Below are the code and all the weights of a small trained network. Each question names an input and a class and asks about switching units off, where a switched-off unit gives its printed mean instead of its output.

import numpy as np


def w(rows, s, z=0):
    codes = np.array(rows[::2]) - 128.0
    scale = np.full(codes.shape[1], s)
    scale[-1] = z or s
    return codes * scale


def f(y):
    return np.maximum(y, 0)


def log_softmax(a):
    a = a - a.max(-1, keepdims=True)
    return a - np.log(np.exp(a).sum(-1, keepdims=True))


def net(x, mask):
    res = np.array(x, float).reshape(1, 8) / 4 @ E
    y = f(res @ A[0][:, :-1].T + A[0][:, -1])
    res = res + np.where(mask, y, B[0][:, -1]) @ B[0][:, :-1]
    return log_softmax(res[-1] @ U[:, :-1].T + U[:, -1])


A, B = {}, {}
E = w([
[40,145,105,185,181,91,93,84,150],'x0',
[157,61,56,187,163,208,172,143,113],'x1',
[117,131,123,131,132,121,127,125,128],'x2',
[114,180,53,59,207,99,104,207,84],'x3',
[115,177,237,171,180,138,189,138,125],'x4',
[161,131,176,120,145,180,84,97,10],'x5',
[144,126,131,136,135,127,123,127,135],'x6',
[69,134,112,110,107,129,155,123,108],'x7',
],0.011)
A[0] = w([
[149,52,186,149,17,135,153,93,144,2],'N0',
[130,115,162,110,147,168,58,47,2,70],'N1',
[149,180,202,103,121,152,228,203,121,145],'N2',
[117,133,97,158,83,68,172,191,218,48],'N3',
[68,144,101,176,202,96,89,44,141,154],'N4',
[157,67,65,100,43,89,68,122,101,97],'N5',
[133,194,191,75,66,13,84,100,126,61],'N6',
[87,102,164,218,109,126,84,45,152,52],'N7',
],0.0084,0.0047)
B[0] = w([
[127,120,99,76,187,81,25,179,52,205],'N0',
[172,179,152,179,75,16,203,151,154,237],'N1',
[133,117,146,124,184,137,97,87,194,208],'N2',
[147,177,160,175,61,40,166,105,40,199],'N3',
[183,100,123,45,116,168,201,113,183,230],'N4',
[72,118,255,171,236,136,116,54,174,210],'N5',
[108,46,73,178,99,251,158,228,134,254],'N6',
[106,131,104,66,160,125,82,204,125,211],'N7',
],0.0088,0.011)
U = w([
[141,125,131,95,132,123,127,101,154,254],'0',
[124,154,85,11,210,58,85,188,94,44],'1',
[171,110,143,43,113,138,153,75,171,219],'2',
[156,177,137,198,52,57,151,87,150,81],'3',
[58,155,208,173,186,167,112,41,207,45],'4',
[144,57,70,232,108,222,168,130,106,55],'5',
],0.011,0.01)

Each question gives the input, the list of numbers given to net, and the class t.
The units are the neurons (one row each of A and B). Each row of codes is followed by its name. A weight is (code - 128) times the scale printed after its matrix; where a second scale follows, it is the last column's (A, B and U).
mask holds one flag per neuron, in row order. A switched-off neuron (its flag False) gives its mean, the last column of its row in B, instead of its output. The means were averaged over made-up inputs and are rounded, as every weight is.
A unit's drop is (log p(t) with every unit on - log p(t) with that unit switched off) / (log p(t) with every unit on - log p(t) with every unit switched off).
The circuit of an input: a set's keep is (log p(t) with only the set's units on - log p(t) with every unit switched off) / (log p(t) with every unit on - log p(t) with every unit switched off). Starting from all 8 units, units are removed one at a time, each time the one whose removal leaves the highest keep (on an exact tie, the one counted first), for as long as the keep stays at least 0.8.
circuit, biggest first: the units of the circuit, biggest drop first
k most important neurons: the k neurons with the biggest drops, biggest first
drop when u is switched off: that unit's drop, to one decimal
input [6,-6,0,-1,3,-1,-7,2], class 2: most important neuron => [N4]
input [0,7,-4,-8,0,-8,-2,-2], class 1: circuit, biggest first => [N0, N7]
input [-8,6,7,4,7,8,-8,1], class 2: circuit, biggest first => [N6, N0]
input [-3,8,-4,-3,-6,-8,-4,4], class 3: 2 most important neurons => [N3, N6]
input [8,8,8,-4,2,-1,6,-3], class 0: 3 most important neurons => [N6, N7, N4]
input [1,5,6,0,-7,6,-2,4], class 4: 3 most important neurons => [N5, N6, N3]
input [-1,4,0,0,-4,-2,3,-3], class 4: 2 most important neurons => [N6, N5]
input [7,-1,6,7,0,8,-2,6], class 3: 3 most important neurons => [N1, N0, N7]
input [7,-2,-6,6,7,-1,-7,3], class 2: circuit, biggest first => [N4, N0]
input [-4,3,8,7,-7,4,1,3], class 0: circuit, biggest first => [N5, N0]
input [-6,-4,-8,-2,-6,-4,-3,2], class 0: 3 most important neurons => [N0, N5, N4]
input [6,-4,4,3,6,1,0,-3], class 2: circuit, biggest first => [N4, N5]
input [7,1,-8,-5,4,-1,-2,4], class 0: circuit, biggest first => [N5, N7]
input [-3,2,-1,-8,4,5,2,5], class 1: circuit, biggest first => [N0]
input [-8,2,1,5,-7,-4,-6,5], class 2: 2 most important neurons => [N0, N5]
input [7,3,6,5,6,-7,-2,0], class 2: 2 most important neurons => [N4, N1]
input [4,-2,-4,4,-4,1,7,6], class 0: 2 most important neurons => [N0, N7]
input [8,-2,4,-4,5,-4,7,-5], class 2: circuit, biggest first => [N4, N5]
input [6,6,8,0,7,4,8,-1], class 0: 2 most important neurons => [N6, N5]
input [-2,0,-2,2,5,1,3,0], class 4: 3 most important neurons => [N2, N4, N0]
input [3,-6,5,-6,6,-2,4,-2], class 1: circuit, biggest first => [N7, N0]
input [4,-4,3,2,-1,5,3,8], class 3: most important neuron => [N1]
input [8,1,1,-8,-4,6,6,0], class 1: drop when N7 is switched off => 0.6
input [1,0,-2,3,5,1,3,7], class 4: drop when N5 is switched off => -0.5
input [6,-3,3,5,0,-7,2,6], class 3: drop when N7 is switched off => 0.2
